Here is a tiny trained network, its code and every weight. The questions are about switching its units off for an input and a class, where a switched-off unit gives its printed mean instead of its output.

import numpy as np


def w(rows, s, z=0):
    codes = np.array(rows[::2]) - 128.0
    scale = np.full(codes.shape[1], s)
    scale[-1] = z or s
    return codes * scale


def norm(h):
    return h / np.sqrt((h * h).mean(-1, keepdims=True) + 1e-5)


def f(y):
    return np.maximum(y, 0)


def log_softmax(a):
    a = a - a.max(-1, keepdims=True)
    return a - np.log(np.exp(a).sum(-1, keepdims=True))


def net(x, mask):
    res = np.array(x, float).reshape(1, 3) / 4 @ E
    u = 0
    for l in range(3):
        y = f(norm(res) @ A[l][:, :-1].T + A[l][:, -1])
        res = res + np.where(mask[u : u + 6], y, B[l][:, -1]) @ B[l][:, :-1]
        u += 6
    return log_softmax(norm(res)[-1] @ U[:, :-1].T + U[:, -1])


A, B = {}, {}
E = w([
[143,166,138,82,89,226,190,243,122,173,107],'x0',
[253,139,122,70,136,228,34,127,43,87,245],'x1',
[207,165,52,175,150,93,223,71,231,113,179],'x2',
],0.0068)
A[0] = w([
[86,2,153,92,101,110,104,184,78,113,156,79],'0.n1',
[118,196,146,215,208,40,119,153,117,185,33,40],'0.n2',
[168,115,106,118,214,170,81,147,100,14,155,152],'0.n3',
[129,156,96,252,74,59,58,10,153,67,188,49],'0.n4',
[141,204,87,142,159,77,171,32,161,109,213,86],'0.n5',
[122,65,207,152,90,48,79,117,116,62,151,4],'0.n6',
],0.0064,0.0026)
B[0] = w([
[126,156,29,178,90,152,137,98,152,47,98,222],'0.n1',
[161,65,217,132,112,160,120,148,170,81,253,211],'0.n2',
[133,76,232,125,150,112,136,123,250,73,145,252],'0.n3',
[174,88,103,83,191,143,181,46,72,246,14,254],'0.n4',
[67,174,111,172,24,174,29,232,133,136,143,239],'0.n5',
[134,105,132,158,83,165,192,94,80,250,117,188],'0.n6',
],0.007,0.0057)
A[1] = w([
[91,151,195,97,198,117,202,154,145,179,132,128],'1.n1',
[183,240,113,27,131,160,234,250,97,185,136,80],'1.n2',
[207,171,24,128,167,109,164,132,196,153,145,52],'1.n3',
[98,75,121,101,98,174,200,198,218,142,76,221],'1.n4',
[76,102,161,126,136,122,57,92,49,102,88,3],'1.n5',
[31,130,145,150,102,2,207,170,146,154,79,154],'1.n6',
],0.0066,0.0025)
B[1] = w([
[215,113,101,166,190,192,97,31,147,165,137,163],'1.n1',
[96,54,129,104,154,86,162,68,121,249,28,215],'1.n2',
[62,207,107,73,115,22,80,200,111,66,54,173],'1.n3',
[109,142,110,182,133,184,102,30,37,89,178,255],'1.n4',
[85,139,28,44,85,135,153,240,124,139,48,168],'1.n5',
[234,120,159,2,136,120,44,239,157,121,153,212],'1.n6',
],0.0081,0.0086)
A[2] = w([
[186,159,170,70,146,169,83,197,141,106,119,171],'2.n1',
[101,91,137,100,218,194,143,172,49,86,100,158],'2.n2',
[69,150,137,255,187,93,151,7,91,57,172,223],'2.n3',
[76,208,68,168,40,162,48,205,133,115,122,9],'2.n4',
[150,97,214,100,139,166,120,130,219,81,164,98],'2.n5',
[203,107,163,109,117,121,188,137,149,114,196,11],'2.n6',
],0.008,0.0012)
B[2] = w([
[139,129,147,111,140,130,122,146,186,94,136,255],'2.n1',
[146,164,87,153,135,14,132,108,168,167,130,238],'2.n2',
[82,76,109,239,105,253,234,129,38,158,85,144],'2.n3',
[79,152,134,159,79,156,203,168,155,113,110,232],'2.n4',
[103,103,155,145,185,161,82,153,126,118,166,227],'2.n5',
[127,107,166,116,145,93,125,149,176,122,160,166],'2.n6',
],0.011,0.0071)
U = w([
[171,80,176,110,201,145,43,169,214,88,210,166],'0',
[159,100,90,92,161,100,111,55,100,214,58,198],'1',
[70,187,69,132,25,116,156,206,197,76,81,164],'2',
[112,91,128,251,132,234,174,105,79,142,139,184],'3',
[113,176,110,114,126,74,163,92,89,86,220,2],'4',
[158,124,126,108,114,96,174,121,76,57,161,47],'5',
[151,165,148,114,133,80,160,98,45,31,149,15],'6',
[128,158,103,117,125,110,132,112,75,76,199,37],'7',
],0.012,0.005)

Each question gives the input, the list of numbers given to net, and the class t.
The units are the neurons (one row each of A and B). Each row of codes is followed by its name. A weight is (code - 128) times the scale printed after its matrix; where a second scale follows, it is the last column's (A, B and U).
mask holds one flag per neuron, layer by layer. A switched-off neuron (its flag False) gives its mean, the last column of its row in B, instead of its output. The means were averaged over made-up inputs and are rounded, as every weight is.
A unit's drop is (log p(t) with every unit on - log p(t) with that unit switched off) / (log p(t) with every unit on - log p(t) with every unit switched off).
The circuit of an input: a set's keep is (log p(t) with only the set's units on - log p(t) with every unit switched off) / (log p(t) with every unit on - log p(t) with every unit switched off). Starting from the 12 units with the biggest drops (on a tie, the unit counted first), units are removed one at a time, each time the one whose removal leaves the highest keep (on an exact tie, the one counted first), for as long as the keep stays at least 0.8.
units of the circuit, in order: the units of the circuit, biggest drop first
unit that matters most: the unit with the biggest drop
top k neurons: the k neurons with the biggest drops, biggest first
k most important neurons of layer l: the k neurons of layer l with the biggest drops, biggest first
input [-3,-2,3], class 3: units of the circuit, in order -> 1.n2; 2.n2; 0.n4; 0.n5
input [2,0,-2], class 3: unit that matters most -> 1.n6
input [4,0,-1], class 1: top 2 neurons -> 1.n2; 0.n3
input [-2,4,5], class 2: top 2 neurons -> 0.n5; 0.n2
input [5,-6,-6], class 0: top 3 neurons -> 1.n6; 0.n5; 0.n4
input [-6,2,8], class 2: top 4 neurons -> 0.n5; 1.n3; 1.n4; 1.n2
input [-5,-6,1], class 0: top 3 neurons -> 1.n6; 0.n2; 1.n2
input [-3,3,-2], class 3: top 4 neurons -> 1.n6; 0.n3; 0.n6; 2.n3
input [-5,6,-8], class 2: 2 most important neurons of layer 0 -> 0.n2; 0.n1
input [3,1,1], class 3: 3 most important neurons of layer 1 -> 1.n6; 1.n4; 1.n5
input [8,-8,0], class 0: 3 most important neurons of layer 0 -> 0.n4; 0.n2; 0.n6
input [4,-5,3], class 0: top 2 neurons -> 1.n6; 0.n4
input [-7,6,0], class 1: top 4 neurons -> 0.n4; 1.n6; 0.n2; 1.n4
input [-3,-2,-2], class 3: top 2 neurons -> 0.n2; 1.n6
input [-2,-3,1], class 3: unit that matters most -> 0.n2
input [0,7,-8], class 2: 3 most important neurons of layer 1 -> 1.n5; 1.n6; 1.n1
input [-5,-8,-8], class 0: top 3 neurons -> 1.n6; 0.n2; 0.n5
input [-2,5,8], class 2: top 2 neurons -> 0.n5; 1.n3
input [4,-8,7], class 0: 2 most important neurons of layer 0 -> 0.n2; 0.n1
input [3,-5,-4], class 0: units of the circuit, in order -> 1.n6
input [7,-7,5], class 0: 2 most important neurons of layer 0 -> 0.n4; 0.n2
